Here is a tiny trained network, its code and every weight. The questions are about switching its units off for an input and a class, where a switched-off unit gives its printed mean instead of its output.

import numpy as np


def w(rows, s, z=0):
    codes = np.array(rows[::2]) - 128.0
    scale = np.full(codes.shape[1], s)
    scale[-1] = z or s
    return codes * scale


def f(y):
    return y / 2 * (1 + np.tanh(0.7978845608 * (y + 0.044715 * y**3)))


def log_softmax(a):
    a = a - a.max(-1, keepdims=True)
    return a - np.log(np.exp(a).sum(-1, keepdims=True))


def net(x, mask):
    res = np.array(x, float).reshape(1, 4) / 4 @ E
    y = f(res @ A[0][:, :-1].T + A[0][:, -1])
    res = res + np.where(mask, y, B[0][:, -1]) @ B[0][:, :-1]
    return log_softmax(res[-1] @ U[:, :-1].T + U[:, -1])


A, B = {}, {}
E = w([
[176,71,191,169,81],'x0',
[55,47,160,2,161],'x1',
[15,67,12,185,35],'x2',
[77,63,174,253,189],'x3',
],0.0075)
A[0] = w([
[125,153,109,75,100,167],'N1',
[155,71,161,174,63,24],'N2',
[67,67,112,108,123,50],'N3',
[145,143,121,137,130,57],'N4',
[140,214,103,154,149,193],'N5',
[114,145,161,125,145,132],'N6',
[144,117,108,126,134,82],'N7',
[109,140,136,120,112,156],'N8',
[152,149,96,62,95,149],'N9',
[92,115,138,120,121,6],'N10',
[123,163,120,140,146,127],'N11',
[87,104,101,67,92,226],'N12',
[112,166,130,92,102,79],'N13',
[136,110,154,122,145,36],'N14',
[129,124,113,104,121,114],'N15',
[80,42,107,82,122,172],'N16',
[135,140,137,124,114,105],'N17',
[103,150,60,9,124,145],'N18',
[125,141,113,81,112,76],'N19',
[150,210,119,177,130,20],'N20',
[135,135,120,96,133,64],'N21',
[115,103,210,122,233,127],'N22',
[107,102,174,117,191,178],'N23',
[166,144,140,194,89,193],'N24',
[118,121,160,111,122,93],'N25',
[150,140,131,134,154,162],'N26',
[140,165,132,171,124,143],'N27',
[143,82,166,206,102,181],'N28',
],0.015,0.002)
B[0] = w([
[95,147,147,75,84,180],'N1',
[133,114,222,184,166,182],'N2',
[135,51,113,197,218,190],'N3',
[130,133,104,141,130,135],'N4',
[160,137,28,104,84,212],'N5',
[124,164,133,107,149,152],'N6',
[145,106,132,123,120,125],'N7',
[128,103,127,125,116,133],'N8',
[113,166,137,52,53,197],'N9',
[158,91,127,139,158,137],'N10',
[158,125,95,95,119,150],'N11',
[74,32,123,113,148,200],'N12',
[117,141,145,93,103,155],'N13',
[115,164,134,115,147,144],'N14',
[103,119,143,122,120,138],'N15',
[88,60,66,171,201,210],'N16',
[107,163,111,156,117,132],'N17',
[59,93,200,42,55,246],'N18',
[104,133,161,101,102,160],'N19',
[138,113,21,156,103,204],'N20',
[142,131,160,105,115,146],'N21',
[147,222,173,11,245,255],'N22',
[170,145,111,71,198,201],'N23',
[141,135,136,251,62,208],'N24',
[88,156,131,116,142,140],'N25',
[150,149,103,140,153,160],'N26',
[162,136,94,154,81,177],'N27',
[154,173,222,214,91,210],'N28',
],0.024,0.011)
U = w([
[199,152,26,144,124,237],'0',
[76,89,155,58,108,131],'1',
[221,209,134,93,254,3],'2',
[195,147,183,201,135,203],'3',
[89,18,100,130,239,51],'4',
],0.0083,0.0006)

Each question gives the input, the list of numbers given to net, and the class t.
The units are the neurons (one row each of A and B). Each row of codes is followed by its name. A weight is (code - 128) times the scale printed after its matrix; where a second scale follows, it is the last column's (A, B and U).
mask holds one flag per neuron, in row order. A switched-off neuron (its flag False) gives its mean, the last column of its row in B, instead of its output. The means were averaged over made-up inputs and are rounded, as every weight is.
A unit's drop is (log p(t) with every unit on - log p(t) with that unit switched off) / (log p(t) with every unit on - log p(t) with every unit switched off).
The circuit of an input: a set's keep is (log p(t) with only the set's units on - log p(t) with every unit switched off) / (log p(t) with every unit on - log p(t) with every unit switched off). Starting from the 12 units with the biggest drops (on a tie, the unit counted first), units are removed one at a time, each time the one whose removal leaves the highest keep (on an exact tie, the one counted first), for as long as the keep stays at least 0.8.
units of the circuit, in order: the units of the circuit, biggest drop first
top k neurons: the k neurons with the biggest drops, biggest first
drop when u is switched off: that unit's drop, to one decimal
input [-8,7,8,-2], class 4: units of the circuit, in order : (N16)
input [6,-3,-3,8], class 3: top 2 neurons : (N28; N24)
input [3,-8,-5,3], class 3: top 2 neurons : (N28; N24)
input [8,-8,0,-8], class 0: top 3 neurons : (N20; N5; N18)
input [2,6,7,-6], class 4: top 2 neurons : (N16; N3)
input [-6,6,8,-3], class 4: top 3 neurons : (N16; N3; N12)
input [6,2,6,6], class 3: top 2 neurons : (N28; N2)
input [-5,2,0,1], class 4: top 3 neurons : (N9; N28; N1)
input [5,-8,-1,-4], class 0: top 2 neurons : (N20; N5)
input [-5,8,-3,4], class 2: top 2 neurons : (N22; N23)
input [-5,-3,8,6], class 3: top 2 neurons : (N28; N12)
input [3,5,6,5], class 4: drop when N8 is switched off : 0.0
input [-3,-8,8,1], class 0: drop when N20 is switched off : 0.8
input [3,-1,7,7], class 3: drop when N28 is switched off : 0.4
input [-1,-8,-1,4], class 0: top 2 neurons : (N20; N5)
